Below is a small trained network, with its code and all its weights. Each question gives an input and a target symbol and asks what happens when units are switched off, that is, made to give their printed mean instead of their output.

import numpy as np


def w(rows, s, z=0):
    codes = np.array(rows[::2]) - 128.0
    scale = np.full(codes.shape[1], s)
    scale[-1] = z or s
    return codes * scale


def norm(h):
    return h / np.sqrt((h * h).mean(-1, keepdims=True) + 1e-5)


def f(y):
    return y / 2 * (1 + np.tanh(0.7978845608 * (y + 0.044715 * y**3)))


def softmax(a):
    e = np.exp(a - a.max(-1, keepdims=True))
    return e / e.sum(-1, keepdims=True)


def log_softmax(a):
    a = a - a.max(-1, keepdims=True)
    return a - np.log(np.exp(a).sum(-1, keepdims=True))


def net(x, mask):
    ids = ['αβγηθμπφ'.index(c) for c in x.split()]
    T = len(ids)
    res = E[ids] + P[:T]
    u = 0
    for l in range(3):
        r = norm(res)
        for j in range(2):
            rows = slice(2 * j, 2 * j + 2)
            q, k, v = (r @ M[l][rows].T for M in (Q, K, V))
            z = softmax(np.where(np.tri(T) > 0, q @ k.T / 2**0.5, -1e9)) @ v
            o = O[l][rows]
            res = res + np.where(mask[u + j], z, o[:, -1]) @ o[:, :-1]
        u += 2
        y = f(norm(res) @ A[l][:, :-1].T + A[l][:, -1])
        res = res + np.where(mask[u : u + 4], y, B[l][:, -1]) @ B[l][:, :-1]
        u += 4
    return log_softmax(norm(res)[-1] @ U[:, :-1].T + U[:, -1])


Q, K, V, O, A, B = {}, {}, {}, {}, {}, {}
E = w([
[101,107,72],'α',
[112,105,94],'β',
[56,81,1],'γ',
[55,139,68],'η',
[156,33,88],'θ',
[102,205,127],'μ',
[100,179,89],'π',
[187,149,224],'φ',
],0.009)
P = w([
[1,98,155],'0',
[1,91,130],'1',
[16,103,132],'2',
[38,101,120],'3',
[60,96,120],'4',
[75,107,112],'5',
[92,110,104],'6',
[117,103,104],'7',
[120,104,69],'8',
[145,108,55],'9',
[176,120,39],'10',
[182,125,22],'11',
[101,127,61],'12',
],0.0038)
Q[0] = w([
[120,157,240],'L0H0',
[139,97,185],'L0H0',
[232,166,255],'L0H1',
[186,187,207],'L0H1',
],0.01)
K[0] = w([
[145,169,207],'L0H0',
[121,108,173],'L0H0',
[7,81,167],'L0H1',
[83,84,171],'L0H1',
],0.011)
V[0] = w([
[121,169,69],'L0H0',
[68,185,85],'L0H0',
[100,155,204],'L0H1',
[94,254,103],'L0H1',
],0.0094)
O[0] = w([
[60,116,59,192],'L0H0',
[84,84,12,255],'L0H0',
[249,149,145,92],'L0H1',
[254,214,3,190],'L0H1',
],0.0051,0.005)
A[0] = w([
[75,124,186,254],'L0N0',
[142,155,189,85],'L0N1',
[93,254,83,217],'L0N2',
[121,100,131,18],'L0N3',
],0.011,0.0003)
B[0] = w([
[134,123,47,129],'L0N0',
[206,173,152,117],'L0N1',
[103,255,103,255],'L0N2',
[140,151,95,134],'L0N3',
],0.0096,0.005)
Q[1] = w([
[201,181,168],'L1H0',
[145,67,170],'L1H0',
[248,90,102],'L1H1',
[184,72,108],'L1H1',
],0.014)
K[1] = w([
[40,245,204],'L1H0',
[92,77,251],'L1H0',
[254,11,43],'L1H1',
[163,4,139],'L1H1',
],0.0096)
V[1] = w([
[2,126,160],'L1H0',
[48,204,146],'L1H0',
[148,115,101],'L1H1',
[100,81,68],'L1H1',
],0.008)
O[1] = w([
[246,254,52,236],'L1H0',
[226,60,160,211],'L1H0',
[130,103,136,143],'L1H1',
[214,125,38,254],'L1H1',
],0.0042,0.0033)
A[1] = w([
[57,107,160,217],'L1N0',
[5,103,219,255],'L1N1',
[1,222,237,135],'L1N2',
[213,31,109,45],'L1N3',
],0.007,0.00057)
B[1] = w([
[120,102,68,86],'L1N0',
[103,1,124,2],'L1N1',
[198,127,81,101],'L1N2',
[123,173,41,145],'L1N3',
],0.0096,0.00074)
Q[2] = w([
[167,97,233],'L2H0',
[161,181,54],'L2H0',
[135,1,93],'L2H1',
[137,129,205],'L2H1',
],0.014)
K[2] = w([
[36,179,181],'L2H0',
[207,147,88],'L2H0',
[4,111,215],'L2H1',
[166,44,133],'L2H1',
],0.014)
V[2] = w([
[178,200,159],'L2H0',
[147,102,151],'L2H0',
[79,76,74],'L2H1',
[5,165,187],'L2H1',
],0.013)
O[2] = w([
[82,149,216,49],'L2H0',
[158,129,165,6],'L2H0',
[69,145,194,255],'L2H1',
[71,255,56,91],'L2H1',
],0.009,0.0037)
A[2] = w([
[28,165,112,185],'L2N0',
[181,198,251,252],'L2N1',
[174,244,141,83],'L2N2',
[200,99,60,132],'L2N3',
],0.013,0.0025)
B[2] = w([
[137,132,201,254],'L2N0',
[108,141,247,151],'L2N1',
[197,104,104,184],'L2N2',
[149,142,193,177],'L2N3',
],0.016,0.0087)
U = w([
[121,2,95,202],'α',
[163,75,221,3],'β',
[107,197,71,162],'γ',
[83,219,114,63],'η',
[139,94,220,230],'θ',
[16,49,45,142],'μ',
[59,129,142,30],'π',
[194,160,64,104],'φ',
],0.0083,0.0041)

Each question gives the input, a string of symbols that net reads in full, and the target symbol t.
The units are the heads (2 rows each of Q, K, V and O) and the neurons (one row each of A and B). Each row of codes is followed by its name. A weight is (code - 128) times the scale printed after its matrix; where a second scale follows, it is the last column's (O, A, B and U).
mask holds one flag per unit, layer by layer, with each layer's heads first. A switched-off unit (its flag False) gives its mean, the last column of its rows in O or B, instead of its output. The means were averaged over made-up inputs and are rounded, as every weight is.
A unit's drop is (log p(t) with every unit on - log p(t) with that unit switched off) / (log p(t) with every unit on - log p(t) with every unit switched off).
The circuit of an input: a set's keep is (log p(t) with only the set's units on - log p(t) with every unit switched off) / (log p(t) with every unit on - log p(t) with every unit switched off). Starting from the 12 units with the biggest drops (on a tie, the unit counted first), units are removed one at a time, each time the one whose removal leaves the highest keep (on an exact tie, the one counted first), for as long as the keep stays at least 0.8.
units of the circuit, in order: the units of the circuit, biggest drop first
top k neurons in layer l: the k neurons of layer l with the biggest drops, biggest first
heads that matter: for each layer, one digit per head in row order, 1 if its drop is at least 0.15 and else 0, layers parted by /
drop when u is switched off: that unit's drop, to one decimal
input β α θ, target α: heads that matter : 00 / 01 / 10
input θ β μ η θ, target φ: units of the circuit, in order : L1N3, L0N2, L2H1
input θ η η β η β γ η γ θ α γ, target μ: heads that matter : 01 / 00 / 10
input μ θ π θ φ η α μ η η β π θ, target γ: units of the circuit, in order : L2H1, L1H1, L0H1
input θ μ μ μ γ β μ η, target φ: units of the circuit, in order : L0H1
input θ η γ π θ, target γ: units of the circuit, in order : L2H1, L2N1
input μ φ η η η η η θ θ θ α, target μ: units of the circuit, in order : L0H1, L2N3
input φ β μ θ α β β θ α α η θ η, target μ: units of the circuit, in order : L0H1, L2N3
input η η η θ β, target μ: units of the circuit, in order : L0H1, L2H0, L0N0
input μ η η θ, target α: top 3 neurons in layer 2 : L2N0, L2N3, L2N2
input α π β β φ η η η γ β θ, target μ: top 2 neurons in layer 1 : L1N3, L1N2
input θ η β μ, target φ: heads that matter : 00 / 00 / 00
input μ η η η φ β β θ η γ, target μ: heads that matter : 01 / 00 / 00
input α η β μ β, target φ: units of the circuit, in order : L0H1
input β β θ β β θ β η θ η, target μ: top 2 neurons in layer 2 : L2N3, L2N1
input β η η π, target φ: top 2 neurons in layer 2 : L2N2, L2N1
input η α μ β, target φ: top 2 neurons in layer 2 : L2N1, L2N0
input θ β α β η μ φ η, target θ: top 2 neurons in layer 0 : L0N0, L0N1
input φ θ β γ θ α γ θ α, target μ: drop when L2H0 is switched off : 0.2
input β θ θ, target μ: drop when L0N2 is switched off : 0.4
input α φ η η β γ θ φ η, target θ: drop when L0N0 is switched off : 0.1
input η β η μ φ γ μ β η α φ α, target θ: top neuron in layer 2 : L2N0
